Below are the code and all the weights of a small trained network. Each question names an input and a target symbol and asks about switching units off, where a switched-off unit gives its printed mean instead of its output.

import numpy as np


def w(rows, s, z=0):
    codes = np.array(rows[::2]) - 128.0
    scale = np.full(codes.shape[1], s)
    scale[-1] = z or s
    return codes * scale


def norm(h):
    return h / np.sqrt((h * h).mean(-1, keepdims=True) + 1e-5)


def f(y):
    return y / 2 * (1 + np.tanh(0.7978845608 * (y + 0.044715 * y**3)))


def softmax(a):
    e = np.exp(a - a.max(-1, keepdims=True))
    return e / e.sum(-1, keepdims=True)


def log_softmax(a):
    a = a - a.max(-1, keepdims=True)
    return a - np.log(np.exp(a).sum(-1, keepdims=True))


def net(x, mask):
    ids = ['αβγδεζηθλμξπστφψ'.index(c) for c in x.split()]
    T = len(ids)
    res = E[ids] + P[:T]
    r = norm(res)
    for j in range(3):
        rows = slice(3 * j, 3 * j + 3)
        q, k, v = (r @ M[0][rows].T for M in (Q, K, V))
        z = softmax(np.where(np.tri(T) > 0, q @ k.T / 3**0.5, -1e9)) @ v
        o = O[0][rows]
        res = res + np.where(mask[j], z, o[:, -1]) @ o[:, :-1]
    y = f(norm(res) @ A[0][:, :-1].T + A[0][:, -1])
    res = res + np.where(mask[3:15], y, B[0][:, -1]) @ B[0][:, :-1]
    return log_softmax(norm(res)[-1] @ U[:, :-1].T + U[:, -1])


Q, K, V, O, A, B = {}, {}, {}, {}, {}, {}
E = w([
[85,105,118,189,160,139,1],'α',
[186,100,77,89,106,64,133],'β',
[107,156,118,111,157,105,135],'γ',
[114,72,123,99,132,100,147],'δ',
[113,76,124,143,105,130,139],'ε',
[124,118,111,114,188,155,116],'ζ',
[131,97,113,153,118,107,118],'η',
[138,173,124,116,146,108,140],'θ',
[105,81,113,171,102,99,135],'λ',
[137,173,97,135,162,107,135],'μ',
[119,124,109,122,187,120,118],'ξ',
[125,156,118,148,171,145,138],'π',
[118,184,209,113,139,51,83],'σ',
[152,103,87,53,89,150,132],'τ',
[88,82,137,169,109,130,136],'φ',
[82,83,147,149,125,137,150],'ψ',
],0.029)
P = w([
[232,172,171,113,134,156,163],'0',
[99,89,71,66,170,2,101],'1',
[91,109,79,100,160,37,118],'2',
[95,123,81,131,156,57,130],'3',
[94,135,86,159,153,65,143],'4',
[109,149,87,186,152,75,147],'5',
[134,164,87,209,152,87,150],'6',
],0.0098)
Q[0] = w([
[141,110,189,136,7,124,52],'h0',
[138,176,113,81,144,213,185],'h0',
[86,105,111,158,40,183,155],'h0',
[135,202,142,112,105,205,172],'h1',
[132,252,204,165,113,59,126],'h1',
[188,103,132,62,51,93,167],'h1',
[98,193,105,151,174,135,146],'h2',
[164,90,181,156,65,136,93],'h2',
[115,166,143,115,157,107,127],'h2',
],0.011)
K[0] = w([
[2,210,31,121,85,110,18],'h0',
[154,145,151,57,121,167,158],'h0',
[58,109,52,165,78,162,105],'h0',
[228,193,168,145,106,224,205],'h1',
[132,253,173,197,123,52,180],'h1',
[164,98,105,2,6,96,105],'h1',
[192,84,188,178,136,180,120],'h2',
[11,139,55,159,128,80,106],'h2',
[152,164,198,105,165,72,113],'h2',
],0.0096)
V[0] = w([
[106,221,194,118,33,101,183],'h0',
[174,159,34,218,82,156,90],'h0',
[105,85,195,218,172,84,105],'h0',
[113,200,105,107,115,32,49],'h1',
[149,171,111,183,87,188,165],'h1',
[47,168,70,151,102,90,135],'h1',
[255,152,211,106,151,28,152],'h2',
[194,214,176,74,162,252,252],'h2',
[26,241,118,149,192,15,133],'h2',
],0.0077)
O[0] = w([
[86,171,126,199,95,131,139,46],'h0',
[42,42,107,83,115,142,223,85],'h0',
[222,36,6,111,80,129,57,141],'h0',
[71,80,144,174,164,184,87,208],'h1',
[77,42,96,64,173,84,59,3],'h1',
[255,137,127,87,145,157,137,189],'h1',
[181,82,132,168,58,140,119,244],'h2',
[79,70,42,121,138,131,89,123],'h2',
[141,152,90,41,129,194,150,114],'h2',
],0.0082,0.005)
A[0] = w([
[173,3,107,118,30,113,155,176],'n0',
[109,119,137,199,152,177,73,147],'n1',
[138,166,106,148,172,112,88,114],'n2',
[146,19,150,88,38,133,108,169],'n3',
[200,75,69,178,116,104,111,180],'n4',
[22,148,114,143,187,153,56,122],'n5',
[74,208,169,174,217,141,190,2],'n6',
[79,84,123,193,84,78,122,126],'n7',
[116,92,72,76,157,112,98,136],'n8',
[108,12,120,141,35,70,178,81],'n9',
[57,119,96,143,148,145,181,97],'n10',
[147,56,65,110,144,138,198,206],'n11',
],0.011,0.0068)
B[0] = w([
[143,195,83,70,119,69,133,239],'n0',
[123,144,96,79,57,48,41,155],'n1',
[152,94,221,84,125,140,101,145],'n2',
[185,139,1,84,120,12,93,189],'n3',
[43,126,162,81,94,204,208,250],'n4',
[91,212,143,117,181,75,171,157],'n5',
[199,77,34,190,131,182,95,137],'n6',
[199,79,43,101,82,106,117,146],'n7',
[158,51,97,149,145,205,115,163],'n8',
[231,223,133,48,144,117,146,180],'n9',
[164,135,139,184,94,202,121,137],'n10',
[164,156,198,154,90,48,143,232],'n11',
],0.0088,0.013)
U = w([
[235,140,141,148,231,174,137,62],'α',
[212,44,92,214,81,144,120,165],'β',
[99,249,88,104,194,192,105,9],'γ',
[163,151,245,179,95,119,57,214],'δ',
[66,48,151,185,65,17,137,58],'ε',
[90,100,187,101,254,88,154,192],'ζ',
[230,136,43,86,109,45,133,92],'η',
[9,187,100,179,45,109,126,30],'θ',
[63,177,234,109,125,74,248,114],'λ',
[146,139,165,217,136,182,230,254],'μ',
[223,37,139,87,152,218,132,135],'ξ',
[49,95,10,122,158,150,193,82],'π',
[147,145,81,136,45,248,115,111],'σ',
[121,161,100,243,205,51,129,143],'τ',
[82,26,179,133,68,112,163,170],'φ',
[92,94,70,69,121,145,8,102],'ψ',
],0.0082,0.0022)

Each question gives the input, a string of symbols that net reads in full, and the target symbol t.
The units are the heads (3 rows each of Q, K, V and O) and the neurons (one row each of A and B). Each row of codes is followed by its name. A weight is (code - 128) times the scale printed after its matrix; where a second scale follows, it is the last column's (O, A, B and U).
mask holds one flag per unit, heads first, then neurons. A switched-off unit (its flag False) gives its mean, the last column of its rows in O or B, instead of its output. The means were averaged over made-up inputs and are rounded, as every weight is.
A unit's drop is (log p(t) with every unit on - log p(t) with that unit switched off) / (log p(t) with every unit on - log p(t) with every unit switched off).
The circuit of an input: a set's keep is (log p(t) with only the set's units on - log p(t) with every unit switched off) / (log p(t) with every unit on - log p(t) with every unit switched off). Starting from the 12 units with the biggest drops (on a tie, the unit counted first), units are removed one at a time, each time the one whose removal leaves the highest keep (on an exact tie, the one counted first), for as long as the keep stays at least 0.8.
circuit, biggest first: the units of the circuit, biggest drop first
unit that matters most: the unit with the biggest drop
k most important neurons: the k neurons with the biggest drops, biggest first
which heads matter: for each layer, one digit per head in row order, 1 if its drop is at least 0.15 and else 0, layers parted by /
input δ ε β ξ, target δ: unit that matters most -> h0
input θ ξ τ η γ τ π, target θ: which heads matter -> 111
input τ δ θ η ψ τ ξ, target τ: circuit, biggest first -> (h0 h2 n6)
input π η σ, target δ: circuit, biggest first -> (n0 h1 h0)
input τ τ ζ, target τ: which heads matter -> 101
input α ζ α θ δ π, target α: which heads matter -> 001
input τ τ γ θ, target τ: which heads matter -> 101
input τ δ τ θ τ δ, target λ: circuit, biggest first -> (h0 n4)
input π π ζ δ γ, target π: circuit, biggest first -> (h2 n3 n0)
input γ τ β τ π π, target γ: which heads matter -> 111
input θ λ μ τ ψ φ, target η: which heads matter -> 100
input μ ζ φ ζ π, target μ: circuit, biggest first -> (h0 n10 n0)
input γ β δ ζ, target γ: 2 most important neurons -> (n5 n3)
input β π ξ, target β: which heads matter -> 101
input α δ φ τ τ ε θ, target α: most important neuron -> (n6)
input ε τ γ π, target ε: which heads matter -> 001
input τ ε ξ δ φ τ γ, target τ: circuit, biggest first -> (h0 h2 n6)
input ζ β τ δ ξ ξ γ, target ζ: which heads matter -> 101
input β σ φ π, target β: which heads matter -> 101
input τ π α ξ τ τ, target μ: 4 most important neurons -> (n3 n0 n6 n10)
input ψ β φ ξ ε ε π, target ψ: which heads matter -> 111
